Table B holds the same points as the rows below and some others, measured another way and shuffled. Each row below is followed by which row of B it is.
B:
0: [  12  -93 -109   99   18  -15   -4  180   19  312  -72 -401  127   33
  -55   14 -279  461  137  264 -192   75  153   -9  403 -184]
1: [-111  147  346 -107 -124 -115   87  -97  -37  -21  139 -304 -197   47
 -306   49 -355  284  343    9 -240  -23 -244   29  128   62]
2: [  36 -288 -334  -15   25  246  -32  387   37  532  -89 -317  -77  125
 -119  204   -9  437  173  249  102   99   27   52  553 -354]
3: [  36  -30 -227  124  -37  220   74  566 -271  202   29  -25  203 -132
   46  232  133  314  -60  176  164 -413  295   91  294 -174]
4: [ -38   32   34   57  -45   15   78  209 -108  157   63 -259   11   -8
 -138   96 -197  378  146  148  -95 -106   56    9  281 -107]
5: [ -75   96  374 -288 -200   17   39 -159   40  -43   48 -297 -260   68
 -279  157 -252  184  528  -93 -265  -53 -427  171   38  156]
6: [-194 -298 -104 -431 -322  493 -422  109  263   50 -527  136  -95  249
 -151  107   -3 -226  583 -189  -69  312 -482  325  133    0]
7: [  43 -309 -250 -123   -8  255  -52  234  134  536 -135 -426 -159  173
 -148  229  -57  436  344  199   -4  181 -133   99  521 -291]
8: [ -30  -37  -21  -36   -8 -126 -215    9   61   -5 -252 -104  373  -51
   43 -222 -350   56   64  138 -281  -32  177  101  150   59]
9: [ 131 -260 -248 -111    0  170 -130  174  151  391 -279 -391  204   19
   97  130  -92  324  268  221 -180   -2   81  202  364 -108]
10: [ -58  319  362 -126  -40 -180  225  142 -431 -249  438  185 -157 -194
 -326  105  -22   21  -64  -67  211 -702  -58   78  -42  161]
11: [-201 -134  -80 -236 -201  229 -368  168   61 -113 -380  319  142   77
 -101  -95  -84 -290  195 -105    0   47 -136  213   79   37]
12: [-115   -5   64 -109 -106   -9 -166   53   14  -60 -169    5  144    7
  -98 -102 -251    4  171   19 -162  -21  -30  110  114   54]
13: [ -54  210  293 -112  -70 -164   66   19 -204 -176  162   -3   23 -127
 -188    4 -188   65   84  -18  -69 -412  -31   99   -2  166]
14: [-204   92  142 -279 -155  114  -92  241 -250 -249   88  503 -158  -29
 -328   58   98 -300   37 -198  319 -397 -221  174  -22   91]
15: [ -24  206  366 -267 -100  -90  119  -26 -202 -174  232  -10 -163 -106
 -263  144  -78   31  216 -100   -3 -502 -239  184  -53  222]
16: [ -46  276  229  -23    1 -176  194  245 -433 -183  384  182  -11 -212
 -242   60  -25   75 -172   17  217 -682  118   43   32   86]
17: [ -37   70  -10  193   34 -161   35  202 -138  104   38 -212  232  -78
  -57 -107 -323  364  -57  246 -152 -107  296  -65  290 -108]
18: [-384 -257 -294  150  -44   97 -322  322   97  270 -248  121  -82  340
 -400 -326 -405  122  -15  172  101  738    6 -224  596 -477]
19: [ 134  170  289 -404  -64 -102  -23  -75 -165 -295   30  119  205 -288
   33   98   41 -230  136 -120  -67 -843  -66  407 -241  447]
20: [ -95   14   84 -274 -141   66 -214   95  -68 -213 -165  287  136  -68
  -93  -43  -42 -260  123 -113   21 -298  -98  256  -45  184]
21: [-171  -40  -69  -32  -98   60 -226  227  -53  -63 -200  197  196   12
 -105 -145 -182  -68   20   29  -11  -18   80   72  161  -39]
22: [ -77  214  133  146   49 -320   18  126 -245 -150  120   47  316 -179
  -86 -239 -344  128 -221  163  -93 -330  342  -45  108   44]
23: [  -7  263  293 -140  -49 -162  120  102 -332 -257  257  138   64 -230
 -153   57  -48  -17  -39  -44   69 -694   34  152  -83  229]
24: [  58    3    9 -288 -182  389  127  407 -264   71  129   84 -187  -99
 -113  510  393   88  264 -104  293 -656 -206  323   70   42]
25: [ -50   82   98   31  -59  -33   67  171 -147   40   84 -158   41  -55
 -131   52 -189  277  111  101  -87 -199   59   41  191  -28]
26: [  55 -192  -98 -114  -88  221  -11  138  123  390 -146 -493  -55   99
  -56  252 -121  448  439  148 -196   88 -137  152  362 -135]
27: [  97 -317 -310  -21   75  120  -88  211  164  560 -189 -495   56  122
  -41  100 -175  488  223  307 -113  188   69   63  550 -297]
28: [ -24  244  279  -98  -51 -138  142  124 -318 -187  275   78    7 -198
 -188   84  -63   61   -5  -20   56 -612   15  118  -23  169]
29: [  38 -175 -113  -29    6   43  -60  106  115  359 -137 -441   53   73
  -62   61 -245  416  259  228 -205  127   18   65  402 -158]
30: [  66  167   88 -110  -53   70  188  364 -396  -61  269  119   20 -238
  -82  288  209  107  -34    4  250 -809   83  203   30   95]
31: [-200  -17  133 -464 -232  216 -247  118  -79 -268 -127  518 -151   42
 -293   53  105 -458  228 -290  225 -269 -401  299  -81  172]
32: [ -44 -202 -109  -95   45 -123 -281  -69  228  200 -311 -236  208  101
  -85 -250 -434  127  155  188 -277  293   37   57  328  -76]
33: [  69   74  198 -366 -145  185  148  167 -211   -5  199  -27 -239 -105
 -189  418  220   81  307 -118  155 -634 -297  310    2  156]
34: [-111   72   86   40 -106   72  102  254 -176   79  128 -128 -100   13
 -220  125 -132  313  153   72    3 -120  -32    3  242 -105]
35: [ -26   31   -1  167   28 -131   49  166  -87  174   37 -324  158  -36
  -83  -54 -335  438   29  251 -181  -31  224  -61  334 -131]
36: [-199 -385 -206 -298 -135  214 -509  -26  401  206 -566  -20   -4  312
 -193 -195 -307 -130  405    3 -171  630 -310  155  338 -136]
37: [  14  -86 -225   84  -82  297   70  523 -172  294  -17 -153   72  -33
  -14  278  115  399  101  170  117 -225  156   87  363 -232]
38: [ -48   92   98   48  -13 -167  -10   85 -107  -24   12 -123  203  -88
  -80 -108 -303  199   21  133 -173 -181  162   27  155   24]
39: [-107  302  322  -41  -28 -151  282  215 -442 -137  517  118 -272 -133
 -415  134  -40  162  -79  -21  269 -578  -67  -20   86   22]
40: [  35  155    4  118   33  -97  123  355 -360  -29  165   38  277 -247
    8   40  -29  200 -200  157   92 -600  365   58  131    8]
41: [  11 -196 -237   75    2  111  -76  269   49  381 -166 -346  142   69
  -23   41 -191  420  150  262 -125  133  150   23  453 -246]
42: [-295  -61 -120  -32 -146  157 -284  349 -105 -110 -212  450  108   79
 -218 -177 -107 -214  -48  -40  181   59   23   36  182 -116]
43: [ -95  -26   90    9   70 -234  -13  -40   47  214   84 -331 -114  118
 -331 -160 -469  352  110  198 -157  212  -45 -110  387 -156]
44: [ -53  111  151    7  -33 -182  -29   25  -85  -75   -4 -112  201  -91
  -90 -121 -331  148   60  102 -214 -180  111   48  109   80]
45: [  43 -133  -68 -134 -127  246  -16  190   58  273 -143 -356  -17   43
  -33  263  -37  345  406   93 -143  -54 -114  192  273  -74]
46: [ -73  288  425 -255  -98 -120  197   56 -346 -245  411  150 -290 -132
 -387  169  -15  -12  101 -144  176 -638 -252  131  -78  200]
47: [   3 -134  -27 -271 -106   54 -352  -68  190  -57 -448  -28  361  -32
  116 -119 -210 -149  283   -4 -310  -62  -28  309   19  197]
48: [   9 -237   65 -470  -61  -57 -378 -363  416   98 -432 -272   53  151
 -104 -153 -382  -94  496   -5 -401  258 -347  289  125  168]
49: [ -11  240  376 -335  -93 -127   80  -17 -266 -296  239  183  -74 -190
 -230  102    3 -150  103 -151   79 -707 -190  242 -165  311]
50: [  50 -249 -168  -98   48   75  -58  120  149  476 -100 -461 -100  143
 -162  102 -195  433  277  233  -89  181  -83   54  492 -235]
51: [  -5   39   57    2  -49  -21   20  147  -93   65    1 -200  134  -72
  -43   52 -179  266  130  117 -146 -216   89   89  181    6]
52: [ -51  231  267  -51  -49 -167  111   90 -257 -157  219   16   24 -151
 -188   18 -158  107   15   13  -15 -462   25   70   22  125]
53: [-103  118  230  -64  -66 -194  -52  -77  -36 -106   -3 -135   92  -30
 -174 -138 -390  116  150   49 -253  -72  -25   45   86  102]
54: [ -36  110  153   63  -15 -172   59   45  -91   35   75 -269  107  -63
 -122  -51 -344  320  100  147 -218 -132  108   -1  190    5]
55: [-261   72   47 -179 -109   50 -168  312 -275 -277   40  670  -36  -32
 -338 -116   36 -387 -161 -144  394 -326  -68   88   30   21]
56: [-255   23  -28 -181 -107  101 -222  350 -250 -246  -29  684    3  -17
 -301 -120   62 -399 -168 -136  403 -297  -46  113   56   -4]
57: [ -29 -251 -194 -125    5  -44 -398  -43  282  154 -486 -157  381   76
   55 -280 -388    5  166  170 -318  267   94  147  271  -17]
58: [-138   99   81  236   18 -200   93  162 -135  130  148 -267   22   30
 -248 -125 -435  450  -11  230 -136   88  175 -180  371 -192]
59: [ -40  264  285 -149  -50  -68  226  224 -426 -176  422  188 -179 -187
 -305  194   81   40  -43  -70  270 -735  -75  118   -7  124]
60: [-109  229  307 -212  -70 -128   66  108 -316 -278  275  301 -113 -142
 -311   19  -33 -138  -34 -115  196 -580 -118  130  -58  177]
61: [-219    1   20 -256 -164  136 -257  236 -150 -261 -139  573   49   -8
 -215  -83   32 -409    0 -167  239 -258 -119  194  -12   81]
62: [  28  115  142  -17   -9 -179    8   27 -103  -54    3 -182  259 -154
    1  -58 -270  183   62  119 -233 -326  162  105   80  122]
63: [  35   11 -102   -2  -74  214   97  462 -265  133   70  -13   90 -123
  -19  276  154  249   35   96  157 -480  139  148  209  -82]
64: [ -40  -78   33  -18   44 -219 -149 -113  163  159 -166 -360  151   67
 -124 -232 -507  257  171  210 -349  230   49    1  300  -44]
65: [-128   42 -139   73  -20   -3 -151  414 -278 -143  -74  425  355 -146
  -30 -164  -39 -133 -287   73  197 -366  341   62  121  -37]
66: [ -91  206  293  -52  -68 -190   66    3 -172 -146  159  -63   -1  -90
 -224  -42 -281  134   95   14 -124 -273  -36   41   51  114]
67: [  31   63  184 -427 -194  313  138  248 -253  -30  213  119 -346  -71
 -243  493  350  -14  336 -200  290 -675 -396  344  -18  139]
68: [-207 -383 -214 -287 -119  192 -511   -6  378  193 -555   16    8  311
 -207 -215 -309 -141  362   13 -147  607 -288  136  342 -143]
69: [  10  -18  277 -317 -153  -12  -63 -260  205   53 -142 -458  -85   69
 -138   92 -330  202  586  -19 -432   44 -361  229   70  184]
70: [-205 -310 -384    6  -80  191 -469  285  177  157 -551  174  341  157
  -20 -279 -240  -87   41  134  -58  414  149   59  369 -223]
71: [ -31 -294 -338  -29  114  -73 -377  134  172  245 -391  -28  380   54
   10 -324 -316   15  -77  257  -93  203  252   53  396 -160]

[ 258 -372  227  -91 -375  167 -129    7  329  288   21   -3 -179   54
 -230  -88   26   66 -207   49 -255 -190 -451 -247  153   29 -234  226
 -188  -23 -422    4   30] -> 9
[ 321 -175   24   92  238  -92   -5 -107 -188 -148 -115 -296   86 -173
 -135 -157  190   76 -351 -371  -27  242   38 -116  200  -28  -67 -235
  -51  103   11  -48 -183] -> 30
[  63  -42  154  -37  143 -155 -177   -3  -39  -98   -8   -2 -185 -128
 -140   -2   15  -83  -35 -185  -64  -56   18  -98   63  -77  -33  -36
   90   22   14   30  -66] -> 28
[ 327 -238  -87   95  -27   45  244 -206 -214  -94  106 -180  125 -209
 -106  -25   54  134 -396 -118 -205  305 -118  -50  263   90    5 -251
 -108  131  -39 -147 -277] -> 2
[-272   84 -310 -137  105  415  381 -313   48   59   61 -190  215  -92
  167  207  110  245  123  359   90  148  -66   33   12   47  -19    6
  127  250  141  339 -176] -> 36
[ 319 -342   64   26 -366   47   75    7  -55  135  150  -38  -50  -75
 -250  -44   38    9 -340  -15 -383   98 -389 -114  193    1 -119  -38
 -218   31 -262 -194  -79] -> 37
[-132  193 -304  -52 -195  296  330  -14   25  218  116 -175  123  -67
  -92   94  301  171  180  175 -157  293 -283    9   12 -145  -70  -60
   81  193  113  168   46] -> 70
[  79  324   43   91  329 -312 -118  -10 -124 -278   61    6 -215 -270
 -166    0   87  -12  171 -426  -33  176  227  -57  128 -129  129 -314
  352   29  324   -2  -71] -> 22
[  61 -101  329 -116 -155 -107 -365  133  269  118   27  171 -406   -1
 -246  -14  -45 -118   83  -76 -175 -311 -216 -205   31  -93 -136  200
   48  -91 -204   54  115] -> 62
[ 124 -329  -26  -12  222  -28   62 -111 -344 -120  -84 -275  158 -127
  -27  -37  110  -60 -403 -114  -37  139   -1   -4   63  -38  -96 -112
 -166  151  -30   -9 -217] -> 50
[ 140  -11   27   79  344 -263  -43  -80 -342 -310   16 -106  -52 -263
 -103  -13   46  -72 -169 -346  -53  190  201   -9  119  -64   73 -290
  105   80  194  -70 -206] -> 35
[ -80   60   44  -99    9   50  -62  -27  133   56   34    9 -156  -65
  -95   67   63   20  144   27  -59  -62 -100  -90   18  -73  -60   66
  138   56   14  169    9] -> 32
[ 177 -190   51    1  162  -33   16 -179 -112 -147    7 -111   -7 -166
  -54   -6  -11   38 -252 -128  -47   60   20  -83  166   61  -17 -118
   -6   84  -20   -5 -231] -> 29
[-199  282 -414    6  108  175  419 -102 -270  -19  106 -249  230 -183
   11  141  292  126  142   82  -64  450  -33  123  -10 -156   45 -250
  158  261  337  156  -83] -> 42
[ -24  -68  163 -115  168  -15 -204  -70  139  -25  -71  -21 -173  -52
  -57   13    4   -9   30  -66   48 -178    2 -139   32  -22  -89   99
  105   29  -41  183  -41] -> 49
[-173  309 -313  -22  -90  200  319  -21  -50  116  148 -139   85 -122
  -79  129  277  141  255  113 -138  330 -165   54    6 -166   -2 -144
  185  192  230  152   27] -> 56
[-232 -177  279 -224 -357 -163 -307  319  -24  184  202  343 -450   30
 -257  175 -147 -433  143  229 -383 -398 -344  -10 -195 -229 -115  312
  -42  -83 -205  -30  186] -> 43
[ -35 -103  164  -62  -61 -256 -171  148 -232  -70  160  166 -280 -126
 -203   99  -93 -292  -25  -45 -279 -105  -94    9  -33 -153    2    1
   17  -17  -11 -108   -6] -> 39
[-160  -27    3 -169  405  268  -18 -350  261  -55 -180 -193   40  -45
  178   67   28  224   64  106  331 -154  137 -140   51  112  -91  132
  175  162   46  440 -193] -> 48
[   5  -94  125  -40  272 -223 -177    8 -238 -180  -40  -54 -127 -149
  -94   11   21 -179 -106 -204  -39  -32  100  -23  -10 -112  -25  -65
   57   45   78   16  -92] -> 54
[ 345 -222    9   79  -37    0   87  -98 -103  -28   29 -187   40 -147
 -174  -96  118  104 -338 -209 -188  213 -148 -117  231   13  -73 -179
 -102   82  -97 -114 -160] -> 63
[-119    4  143 -136 -132  -34 -164  108  104  108   92  129 -275  -30
 -161   94   -6 -132  169   74 -176 -183 -190  -77  -44 -135  -83  149
   88   -2  -59   95   86] -> 60
[-255 -206 -269 -224 -103  612  405 -328  157  249   20 -227  276   38
  195  192   86  260  -50  583   54    7 -278  -13  -16  118 -154  226
  -96  257 -115  375 -156] -> 6
[ 220 -376  221  -77 -478   63 -108   92  170  263  135  113 -234   19
 -281  -16  -46  -65 -206   98 -400 -181 -485 -180  117  -17 -183  194
 -211  -47 -397 -117   38] -> 27
[-134 -351   90 -182  570   51 -129 -280 -145 -198 -255 -252  106  -63
  195   39  -36  -61 -272   32  308 -198  228  -52  -43   61 -112  128
  -42  154  -13  300 -274] -> 69
[ -65 -146  336 -174 -349 -116 -356  241  210  207  144  307 -474   39
 -289   77 -112 -257  141   98 -325 -396 -350 -137  -60 -155 -140  294
    0 -115 -255   -5  183] -> 52
[  20   39    1   17  417 -197  -73  -45 -279 -240 -100 -199   -7 -191
  -66  -32  150  -72  -77 -308   63  152  197  -18   32 -135    2 -204
  120  114  207   69 -125] -> 38
[  13 -169  -65   -8  265 -121   91  -99 -459 -223   24 -171   94 -205
  -21   53   41 -124 -263  -98  -73  169   83   73   21  -64   19 -185
  -42  146  126  -40 -226] -> 34
[-180 -194  102 -141  381 -146 -122 -129 -303 -250  -13   -8  -79 -147
   75  147 -150 -232 -129   31   59 -163  195   48  -72  -22   15   29
   46   88   83  110 -222] -> 1
